Here is a tiny trained network, its code and every weight. The questions are about switching its units off for an input and a class, where a switched-off unit gives its printed mean instead of its output.

import numpy as np


def w(rows, s, z=0):
    codes = np.array(rows[::2]) - 128.0
    scale = np.full(codes.shape[1], s)
    scale[-1] = z or s
    return codes * scale


def f(y):
    return y / 2 * (1 + np.tanh(0.7978845608 * (y + 0.044715 * y**3)))


def log_softmax(a):
    a = a - a.max(-1, keepdims=True)
    return a - np.log(np.exp(a).sum(-1, keepdims=True))


def net(x, mask):
    res = np.array(x, float).reshape(1, 5) / 4 @ E
    y = f(res @ A[0][:, :-1].T + A[0][:, -1])
    res = res + np.where(mask, y, B[0][:, -1]) @ B[0][:, :-1]
    return log_softmax(res[-1] @ U[:, :-1].T + U[:, -1])


A, B = {}, {}
E = w([
[122,130,148,127,74,110,46,184,186,115,149,44],'x0',
[97,73,16,135,142,181,168,151,95,137,148,115],'x1',
[128,79,139,86,156,136,173,121,251,147,50,110],'x2',
[133,138,133,85,122,105,166,143,102,122,141,110],'x3',
[121,169,132,121,143,156,141,118,115,121,109,92],'x4',
],0.015)
A[0] = w([
[127,138,189,112,114,108,91,137,135,130,122,113,95],'neuron 1',
[153,157,188,99,125,95,50,138,155,127,138,90,117],'neuron 2',
[136,98,114,110,140,95,173,114,208,139,72,103,145],'neuron 3',
[147,180,227,115,168,104,165,41,99,150,97,247,253],'neuron 4',
[127,119,168,108,116,137,175,144,241,145,108,111,121],'neuron 5',
[117,118,145,113,132,119,109,133,156,125,131,98,89],'neuron 6',
[125,166,185,127,98,108,55,142,107,139,148,106,156],'neuron 7',
[114,99,23,126,175,157,184,97,80,144,109,176,123],'neuron 8',
[112,87,104,77,165,148,212,116,250,142,65,136,125],'neuron 9',
[85,92,6,123,108,144,88,172,145,146,169,21,15],'neuron 10',
[121,163,147,128,98,130,89,130,107,124,183,135,166],'neuron 11',
],0.015,0.0059)
B[0] = w([
[99,117,142,77,101,100,147,119,192,142,142,110,177],'neuron 1',
[119,161,109,149,138,107,161,59,200,156,137,81,209],'neuron 2',
[164,126,215,124,163,102,152,86,178,107,91,109,207],'neuron 3',
[233,78,115,138,139,137,68,239,16,65,103,103,251],'neuron 4',
[119,112,193,39,160,117,48,87,202,139,75,163,211],'neuron 5',
[111,188,152,69,140,152,150,113,123,103,102,97,153],'neuron 6',
[131,156,60,213,80,103,133,141,145,143,179,86,205],'neuron 7',
[14,175,106,133,112,143,192,67,167,175,176,170,229],'neuron 8',
[175,78,202,202,87,140,249,187,246,114,136,81,249],'neuron 9',
[238,85,141,143,148,124,90,217,18,75,95,138,212],'neuron 10',
[106,137,80,165,106,137,141,166,113,167,149,105,183],'neuron 11',
],0.013,0.028)
U = w([
[173,114,63,104,140,128,45,181,10,101,153,120,244],'0',
[114,126,133,176,76,110,205,104,204,191,186,57,235],'1',
[215,52,184,88,164,136,128,179,112,62,71,109,28],'2',
[118,147,173,34,135,73,92,6,200,175,99,75,2],'3',
[2,146,60,98,140,183,148,83,49,183,217,200,158],'4',
],0.0084,0.003)

Each question gives the input, the list of numbers given to net, and the class t.
The units are the neurons (one row each of A and B). Each row of codes is followed by its name. A weight is (code - 128) times the scale printed after its matrix; where a second scale follows, it is the last column's (A, B and U).
mask holds one flag per neuron, in row order. A switched-off neuron (its flag False) gives its mean, the last column of its row in B, instead of its output. The means were averaged over made-up inputs and are rounded, as every weight is.
A unit's drop is (log p(t) with every unit on - log p(t) with that unit switched off) / (log p(t) with every unit on - log p(t) with every unit switched off).
The circuit of an input: a set's keep is (log p(t) with only the set's units on - log p(t) with every unit switched off) / (log p(t) with every unit on - log p(t) with every unit switched off). Starting from all 11 units, units are removed one at a time, each time the one whose removal leaves the highest keep (on an exact tie, the one counted first), for as long as the keep stays at least 0.8.
units of the circuit, in order: the units of the circuit, biggest drop first
k most important neurons: the k neurons with the biggest drops, biggest first
drop when u is switched off: that unit's drop, to one decimal
input [1,-4,1,-3,7], class 3: units of the circuit, in order : neuron 9; neuron 10
input [5,8,6,6,0], class 2: units of the circuit, in order : neuron 10
input [6,-1,5,-5,1], class 3: 2 most important neurons : neuron 5; neuron 4
input [1,-7,0,3,-8], class 1: 3 most important neurons : neuron 2; neuron 10; neuron 7
input [0,-6,-3,0,-4], class 0: 2 most important neurons : neuron 9; neuron 4
input [6,0,5,-6,0], class 3: 2 most important neurons : neuron 4; neuron 5
input [5,-4,1,3,7], class 3: 2 most important neurons : neuron 9; neuron 5
input [-6,0,-1,2,0], class 0: 2 most important neurons : neuron 4; neuron 9
input [7,4,-2,-3,3], class 0: 2 most important neurons : neuron 9; neuron 10
input [-1,-6,-1,-1,-5], class 0: 2 most important neurons : neuron 4; neuron 9
input [-6,1,8,8,4], class 1: 2 most important neurons : neuron 9; neuron 8
input [4,8,-8,-8,6], class 0: drop when neuron 10 is switched off : 1.6
input [6,-4,8,-3,4], class 3: drop when neuron 5 is switched off : 1.5
input [-6,2,-1,-1,7], class 4: drop when neuron 4 is switched off : 0.0
input [5,-8,8,3,-3], class 3: units of the circuit, in order : neuron 5
